Read these off the row that follows.
1) The 1st entry from the left?
2) The 2nd smallest entry?
3) The 2nd entry from the right?
[371 330 250 358 670 286 341 808 694 721]
1) 371
2) 286
3) 694
